Below are the code and all the weights of a small trained network. Each question names an input and a target symbol and asks about switching units off, where a switched-off unit gives its printed mean instead of its output.

import numpy as np


def w(rows, s, z=0):
    codes = np.array(rows[::2]) - 128.0
    scale = np.full(codes.shape[1], s)
    scale[-1] = z or s
    return codes * scale


def f(y):
    return np.maximum(y, 0)


def softmax(a):
    e = np.exp(a - a.max(-1, keepdims=True))
    return e / e.sum(-1, keepdims=True)


def log_softmax(a):
    a = a - a.max(-1, keepdims=True)
    return a - np.log(np.exp(a).sum(-1, keepdims=True))


def net(x, mask):
    ids = ['ΔΘΛΞΠΨαβζμστω'.index(c) for c in x.split()]
    T = len(ids)
    res = E[ids] + P[:T]
    u = 0
    for l in range(2):
        r = res
        for j in range(2):
            rows = slice(2 * j, 2 * j + 2)
            q, k, v = (r @ M[l][rows].T for M in (Q, K, V))
            z = softmax(np.where(np.tri(T) > 0, q @ k.T / 2**0.5, -1e9)) @ v
            o = O[l][rows]
            res = res + np.where(mask[u + j], z, o[:, -1]) @ o[:, :-1]
        u += 2
        y = f(res @ A[l][:, :-1].T + A[l][:, -1])
        res = res + np.where(mask[u : u + 4], y, B[l][:, -1]) @ B[l][:, :-1]
        u += 4
    return log_softmax(res[-1] @ U[:, :-1].T + U[:, -1])


Q, K, V, O, A, B = {}, {}, {}, {}, {}, {}
E = w([
[143,111,138],'Δ',
[115,183,109],'Θ',
[144,125,115],'Λ',
[83,191,6],'Ξ',
[141,118,117],'Π',
[78,158,38],'Ψ',
[86,225,81],'α',
[138,120,115],'β',
[61,207,249],'ζ',
[140,119,113],'μ',
[221,67,138],'σ',
[140,126,115],'τ',
[96,187,2],'ω',
],0.0097)
P = w([
[112,22,167],'0',
[71,108,95],'1',
[168,152,93],'2',
[200,182,109],'3',
[215,189,121],'4',
[223,201,124],'5',
[231,211,129],'6',
[231,219,129],'7',
[239,223,142],'8',
[254,220,144],'9',
[249,236,145],'10',
[253,245,144],'11',
],0.0056)
Q[0] = w([
[193,173,48],'L0H0',
[76,74,202],'L0H0',
[191,94,124],'L0H1',
[255,218,165],'L0H1',
],0.0069)
K[0] = w([
[91,192,145],'L0H0',
[153,39,100],'L0H0',
[149,97,163],'L0H1',
[5,153,216],'L0H1',
],0.011)
V[0] = w([
[57,179,63],'L0H0',
[79,218,137],'L0H0',
[255,28,24],'L0H1',
[110,105,52],'L0H1',
],0.0098)
O[0] = w([
[67,168,82,85],'L0H0',
[37,166,131,129],'L0H0',
[255,94,77,2],'L0H1',
[160,152,29,56],'L0H1',
],0.0099,0.0051)
A[0] = w([
[116,113,162,117],'L0N0',
[129,104,166,102],'L0N1',
[100,161,160,253],'L0N2',
[128,135,3,199],'L0N3',
],0.011,0.0046)
B[0] = w([
[100,108,158,167],'L0N0',
[128,31,235,156],'L0N1',
[97,167,224,244],'L0N2',
[180,253,45,165],'L0N3',
],0.0055,0.011)
Q[1] = w([
[149,163,156],'L1H0',
[122,149,27],'L1H0',
[148,204,130],'L1H1',
[254,83,141],'L1H1',
],0.0097)
K[1] = w([
[200,44,164],'L1H0',
[95,216,197],'L1H0',
[166,62,120],'L1H1',
[119,150,1],'L1H1',
],0.0075)
V[1] = w([
[89,204,98],'L1H0',
[150,18,254],'L1H0',
[92,233,171],'L1H1',
[68,132,192],'L1H1',
],0.0067)
O[1] = w([
[157,182,199,10],'L1H0',
[85,1,92,250],'L1H0',
[219,122,106,245],'L1H1',
[174,89,190,254],'L1H1',
],0.0067,0.0088)
A[1] = w([
[82,97,108,144],'L1N0',
[107,111,212,55],'L1N1',
[254,153,148,197],'L1N2',
[85,105,224,5],'L1N3',
],0.0068,0.003)
B[1] = w([
[101,124,118,171],'L1N0',
[193,94,64,240],'L1N1',
[167,55,3,214],'L1N2',
[177,88,73,255],'L1N3',
],0.0066,0.0096)
U = w([
[1,90,113,152],'Δ',
[113,147,146,166],'Θ',
[147,147,141,48],'Λ',
[139,162,129,111],'Ξ',
[119,131,132,71],'Π',
[130,150,125,101],'Ψ',
[97,169,177,255],'α',
[114,136,142,136],'β',
[88,134,177,175],'ζ',
[127,132,128,23],'μ',
[213,74,87,124],'σ',
[142,153,147,83],'τ',
[147,160,128,125],'ω',
],0.0086,0.0061)

Each question gives the input, a string of symbols that net reads in full, and the target symbol t.
The units are the heads (2 rows each of Q, K, V and O) and the neurons (one row each of A and B). Each row of codes is followed by its name. A weight is (code - 128) times the scale printed after its matrix; where a second scale follows, it is the last column's (O, A, B and U).
mask holds one flag per unit, layer by layer, with each layer's heads first. A switched-off unit (its flag False) gives its mean, the last column of its rows in O or B, instead of its output. The means were averaged over made-up inputs and are rounded, as every weight is.
A unit's drop is (log p(t) with every unit on - log p(t) with that unit switched off) / (log p(t) with every unit on - log p(t) with every unit switched off).
The circuit of an input: a set's keep is (log p(t) with only the set's units on - log p(t) with every unit switched off) / (log p(t) with every unit on - log p(t) with every unit switched off). Starting from all 12 units, units are removed one at a time, each time the one whose removal leaves the highest keep (on an exact tie, the one counted first), for as long as the keep stays at least 0.8.
units of the circuit, in order: the units of the circuit, biggest drop first
unit that matters most: the unit with the biggest drop
k most important neurons: the k neurons with the biggest drops, biggest first
k most important neurons of layer l: the k neurons of layer l with the biggest drops, biggest first
heads that matter: for each layer, one digit per head in row order, 1 if its drop is at least 0.15 and else 0, layers parted by /
drop of u: that unit's drop, to one decimal
input σ ζ σ ω Ξ Δ Δ σ α Δ τ, target Δ: heads that matter	10 / 10
input σ σ Ξ ζ σ Ψ, target Δ: heads that matter	10 / 01
input σ σ ζ σ Δ, target Δ: units of the circuit, in order	(L0H0; L1H0; L1H1; L0H1)
input σ σ α Θ σ Π μ ζ σ ω σ ω, target Δ: units of the circuit, in order	(L1H1; L0H0)
input σ ζ ω ω Δ σ σ σ σ α σ, target Δ: units of the circuit, in order	(L0H0; L1H0; L0H1)
input σ σ Ψ β ζ, target Δ: heads that matter	10 / 11
input σ β σ ζ Ψ ω σ, target Δ: heads that matter	10 / 10
input σ σ σ ζ Θ, target Δ: heads that matter	10 / 10
input σ σ σ Δ σ σ τ τ τ β ζ Π, target Δ: units of the circuit, in order	(L0H0; L1H1; L1H0; L0H1)
input ω Δ ω, target ω: units of the circuit, in order	(L0H1; L1H0; L0N3; L0H0)
input σ β τ σ σ ζ τ τ, target Δ: heads that matter	10 / 11
input ζ β α σ ω Δ α σ σ σ σ ζ, target σ: 3 most important neurons	(L1N1; L1N3; L1N2)
input σ σ α, target α: unit that matters most	L0H1
input σ σ σ Δ σ σ σ Π ζ ζ, target σ: heads that matter	11 / 01
input σ Δ Ξ Λ Δ Δ ζ β Δ σ σ Ψ, target Δ: 3 most important neurons of layer 0	(L0N3; L0N1; L0N2)
input σ σ σ β τ ζ α, target Δ: most important neuron of layer 0	(L0N1)
input σ β σ ζ σ Ξ Ξ σ σ Π Δ μ, target Δ: drop of L0H0	0.7
input σ σ β Λ σ Ξ σ σ ζ τ ω, target Δ: drop of L0N3	0.2
input σ Ψ σ ζ Δ σ σ Π β, target Δ: drop of L1H1	0.2
